Below is a small trained network, with its code and all its weights. Each question gives an input and a target symbol and asks what happens when units are switched off, that is, made to give their printed mean instead of their output.

import numpy as np


def w(rows, s, z=0):
    codes = np.array(rows[::2]) - 128.0
    scale = np.full(codes.shape[1], s)
    scale[-1] = z or s
    return codes * scale


def norm(h):
    return h / np.sqrt((h * h).mean(-1, keepdims=True) + 1e-5)


def f(y):
    return np.maximum(y, 0)


def softmax(a):
    e = np.exp(a - a.max(-1, keepdims=True))
    return e / e.sum(-1, keepdims=True)


def log_softmax(a):
    a = a - a.max(-1, keepdims=True)
    return a - np.log(np.exp(a).sum(-1, keepdims=True))


def net(x, mask):
    ids = ['ΔΞΠΦαβεηθλμστψω'.index(c) for c in x.split()]
    T = len(ids)
    res = E[ids] + P[:T]
    r = norm(res)
    for j in range(2):
        rows = slice(2 * j, 2 * j + 2)
        q, k, v = (r @ M[0][rows].T for M in (Q, K, V))
        z = softmax(np.where(np.tri(T) > 0, q @ k.T / 2**0.5, -1e9)) @ v
        o = O[0][rows]
        res = res + np.where(mask[j], z, o[:, -1]) @ o[:, :-1]
    y = f(norm(res) @ A[0][:, :-1].T + A[0][:, -1])
    res = res + np.where(mask[2:10], y, B[0][:, -1]) @ B[0][:, :-1]
    return log_softmax(norm(res)[-1] @ U[:, :-1].T + U[:, -1])


Q, K, V, O, A, B = {}, {}, {}, {}, {}, {}
E = w([
[196,183,221,83,70],'Δ',
[2,221,125,88,162],'Ξ',
[228,154,92,99,172],'Π',
[205,128,149,108,143],'Φ',
[191,55,100,72,115],'α',
[155,138,104,82,225],'β',
[167,130,202,140,57],'ε',
[67,136,97,84,205],'η',
[121,161,210,150,27],'θ',
[185,135,208,119,87],'λ',
[131,162,147,70,202],'μ',
[145,158,167,151,60],'σ',
[72,129,179,100,127],'τ',
[144,171,38,124,178],'ψ',
[108,136,157,156,34],'ω',
],0.0074)
P = w([
[105,58,94,131,77],'0',
[171,253,112,85,1],'1',
[102,57,100,138,88],'2',
[154,231,144,90,66],'3',
[97,57,103,140,92],'4',
[138,223,160,112,93],'5',
[95,55,106,151,101],'6',
[125,221,169,133,109],'7',
[93,53,106,150,103],'8',
],0.0041)
Q[0] = w([
[105,101,253,159,2],'h1',
[193,59,75,188,118],'h1',
[224,147,183,109,55],'h2',
[188,146,53,53,192],'h2',
],0.0079)
K[0] = w([
[104,100,226,126,2],'h1',
[233,82,79,125,70],'h1',
[217,114,182,136,41],'h2',
[206,130,30,73,188],'h2',
],0.0087)
V[0] = w([
[79,190,149,159,115],'h1',
[182,10,40,51,14],'h1',
[1,187,118,91,113],'h2',
[125,187,115,60,129],'h2',
],0.0033)
O[0] = w([
[144,179,53,173,58,106],'h1',
[61,107,166,253,251,253],'h1',
[112,76,192,107,227,123],'h2',
[141,114,140,233,111,154],'h2',
],0.0036,0.0034)
A[0] = w([
[228,236,89,133,109,237],'n1',
[145,92,163,150,227,64],'n2',
[210,228,109,79,64,32],'n3',
[122,167,14,68,46,57],'n4',
[120,193,150,151,32,220],'n5',
[54,168,215,116,142,7],'n6',
[170,50,104,115,130,25],'n7',
[92,253,185,130,119,153],'n8',
],0.0065,0.0021)
B[0] = w([
[102,131,76,61,59,245],'n1',
[183,197,167,124,64,216],'n2',
[29,244,167,168,141,223],'n3',
[176,197,254,167,144,174],'n4',
[132,157,131,82,215,255],'n5',
[209,78,66,78,80,195],'n6',
[79,97,73,166,172,213],'n7',
[116,88,56,223,80,240],'n8',
],0.0066,0.0038)
U = w([
[96,242,167,127,96,242],'Δ',
[32,127,21,127,67,3],'Ξ',
[241,126,25,101,73,40],'Π',
[253,156,151,204,89,149],'Φ',
[136,44,90,207,168,221],'α',
[206,164,103,86,213,151],'β',
[135,127,207,131,134,182],'ε',
[68,124,117,42,231,105],'η',
[117,99,190,197,11,36],'θ',
[158,129,197,109,143,196],'λ',
[187,145,147,47,145,157],'μ',
[100,175,160,201,239,95],'σ',
[131,59,168,29,45,131],'τ',
[164,171,50,161,205,9],'ψ',
[7,92,202,165,115,33],'ω',
],0.012,0.004)

Each question gives the input, a string of symbols that net reads in full, and the target symbol t.
The units are the heads (2 rows each of Q, K, V and O) and the neurons (one row each of A and B). Each row of codes is followed by its name. A weight is (code - 128) times the scale printed after its matrix; where a second scale follows, it is the last column's (O, A, B and U).
mask holds one flag per unit, heads first, then neurons. A switched-off unit (its flag False) gives its mean, the last column of its rows in O or B, instead of its output. The means were averaged over made-up inputs and are rounded, as every weight is.
A unit's drop is (log p(t) with every unit on - log p(t) with that unit switched off) / (log p(t) with every unit on - log p(t) with every unit switched off).
The circuit of an input: a set's keep is (log p(t) with only the set's units on - log p(t) with every unit switched off) / (log p(t) with every unit on - log p(t) with every unit switched off). Starting from all 10 units, units are removed one at a time, each time the one whose removal leaves the highest keep (on an exact tie, the one counted first), for as long as the keep stays at least 0.8.
units of the circuit, in order: the units of the circuit, biggest drop first
most important unit: the unit with the biggest drop
top k neurons: the k neurons with the biggest drops, biggest first
drop of u: that unit's drop, to one decimal
input θ τ η η σ α α ψ, target Δ: top 3 neurons : n4, n3, n1
input Ξ τ τ α, target Δ: units of the circuit, in order : n3
input τ α μ β, target Δ: units of the circuit, in order : n3, h1
input α η σ α α β, target Δ: units of the circuit, in order : h1, n3
input α τ α α Ξ α α α, target Φ: top 3 neurons : n2, n3, n5
input τ σ α ω τ μ Π, target Π: units of the circuit, in order : h2, h1, n3, n1
input θ Ξ τ τ Ξ λ Φ α, target Δ: units of the circuit, in order : h2, n3
input α Ξ α α ω τ σ α, target Φ: units of the circuit, in order : h1, n2, n1
input ε τ α θ ω η σ ω, target Ξ: top 2 neurons : n8, n2
input θ Ξ η θ Ξ α α τ σ, target σ: top 4 neurons : n5, n1, n2, n6
input α θ η τ σ η, target Ξ: top 2 neurons : n8, n5
input α τ α τ Φ τ α η, target Δ: top 3 neurons : n4, n7, n3
input ω Φ η η α ε τ, target τ: top 2 neurons : n6, n8
input Π α Π ψ, target Δ: most important unit : n4
input η Ξ α α, target Ξ: top 2 neurons : n5, n7
input α τ α Π, target Δ: drop of n3 : 0.8
input Φ α η η, target Ξ: drop of n8 : 1.0
input τ η α ω σ ε β, target β: drop of n1 : 0.3
